Below is a small trained network, with its code and all its weights. Each question gives an input and a class and asks what happens when units are switched off, that is, made to give their printed mean instead of their output.

import numpy as np


def w(rows, s, z=0):
    codes = np.array(rows[::2]) - 128.0
    scale = np.full(codes.shape[1], s)
    scale[-1] = z or s
    return codes * scale


def f(y):
    return np.maximum(y, 0)


def log_softmax(a):
    a = a - a.max(-1, keepdims=True)
    return a - np.log(np.exp(a).sum(-1, keepdims=True))


def net(x, mask):
    res = np.array(x, float).reshape(1, 5) / 4 @ E
    y = f(res @ A[0][:, :-1].T + A[0][:, -1])
    res = res + np.where(mask, y, B[0][:, -1]) @ B[0][:, :-1]
    return log_softmax(res[-1] @ U[:, :-1].T + U[:, -1])


A, B = {}, {}
E = w([
[165,120,121,34,187,200,83,72,57],'x0',
[72,210,79,79,196,111,161,191,75],'x1',
[137,99,34,154,253,133,121,121,222],'x2',
[89,167,1,144,56,217,70,161,163],'x3',
[111,133,136,133,142,138,124,111,140],'x4',
],0.0085)
A[0] = w([
[134,143,115,102,180,193,56,115,51,69],'n1',
[11,168,110,121,182,97,173,195,111,140],'n2',
[85,174,162,116,45,137,140,116,107,181],'n3',
[144,129,66,147,202,106,108,118,201,43],'n4',
[141,104,155,81,155,189,114,108,120,6],'n5',
[145,131,181,99,180,40,146,76,142,101],'n6',
[87,184,47,177,76,240,72,120,142,46],'n7',
[90,175,138,198,85,83,182,163,198,12],'n8',
[130,53,155,168,93,119,51,74,180,255],'n9',
],0.012,0.0044)
B[0] = w([
[195,94,157,59,84,91,224,63,169,191],'n1',
[119,176,82,130,137,117,209,8,188,244],'n2',
[252,184,126,84,148,177,78,94,117,208],'n3',
[227,218,203,89,88,135,47,126,135,214],'n4',
[205,98,171,191,80,140,208,141,196,157],'n5',
[118,131,163,203,174,165,100,112,39,208],'n6',
[145,113,212,254,207,137,151,89,49,250],'n7',
[215,64,220,89,154,142,174,86,187,214],'n8',
[119,206,32,108,80,129,203,41,88,233],'n9',
],0.0088,0.013)
U = w([
[174,23,187,142,112,133,185,84,203,95],'0',
[127,165,101,144,122,113,178,75,119,231],'1',
[135,98,186,229,208,116,117,121,58,71],'2',
[171,158,118,142,140,122,151,108,117,254],'3',
[195,218,171,108,128,143,63,131,128,51],'4',
[115,102,134,127,128,180,128,104,157,153],'5',
[62,64,5,45,75,195,51,230,197,2],'6',
[61,34,55,80,95,192,68,215,193,2],'7',
],0.011,0.0069)

Each question gives the input, the list of numbers given to net, and the class t.
The units are the neurons (one row each of A and B). Each row of codes is followed by its name. A weight is (code - 128) times the scale printed after its matrix; where a second scale follows, it is the last column's (A, B and U).
mask holds one flag per neuron, in row order. A switched-off neuron (its flag False) gives its mean, the last column of its row in B, instead of its output. The means were averaged over made-up inputs and are rounded, as every weight is.
A unit's drop is (log p(t) with every unit on - log p(t) with that unit switched off) / (log p(t) with every unit on - log p(t) with every unit switched off).
The circuit of an input: a set's keep is (log p(t) with only the set's units on - log p(t) with every unit switched off) / (log p(t) with every unit on - log p(t) with every unit switched off). Starting from all 9 units, units are removed one at a time, each time the one whose removal leaves the highest keep (on an exact tie, the one counted first), for as long as the keep stays at least 0.8.
units of the circuit, in order: the units of the circuit, biggest drop first
k most important neurons: the k neurons with the biggest drops, biggest first
drop of u: that unit's drop, to one decimal
input [-1,0,7,-7,-5], class 2: units of the circuit, in order -> n6
input [7,7,-2,1,-4], class 0: 3 most important neurons -> n1; n9; n5
input [-6,-8,-1,3,-2], class 1: 2 most important neurons -> n9; n1
input [1,-3,-2,4,-3], class 2: 4 most important neurons -> n7; n2; n4; n1
input [-6,-4,-8,2,3], class 4: 3 most important neurons -> n3; n2; n1
input [6,-7,1,-1,0], class 1: 3 most important neurons -> n9; n8; n7
input [-4,-7,5,2,-6], class 1: 2 most important neurons -> n9; n3
input [3,-6,8,-1,-3], class 4: 2 most important neurons -> n4; n2
input [6,4,3,6,1], class 0: 3 most important neurons -> n1; n9; n6
input [2,4,-3,-7,0], class 2: 2 most important neurons -> n6; n9
input [-2,-4,6,-2,1], class 4: 2 most important neurons -> n4; n2
input [-3,-8,-2,7,-8], class 1: 2 most important neurons -> n9; n6
input [-4,-5,-4,-7,8], class 3: units of the circuit, in order -> n9; n2
input [8,1,-8,5,1], class 0: units of the circuit, in order -> n1
input [-2,-1,2,-8,3], class 2: drop of n6 -> 0.4
input [-2,2,-3,8,-5], class 2: drop of n7 -> 0.8
input [-8,8,-8,-6,-1], class 0: drop of n2 -> 0.3
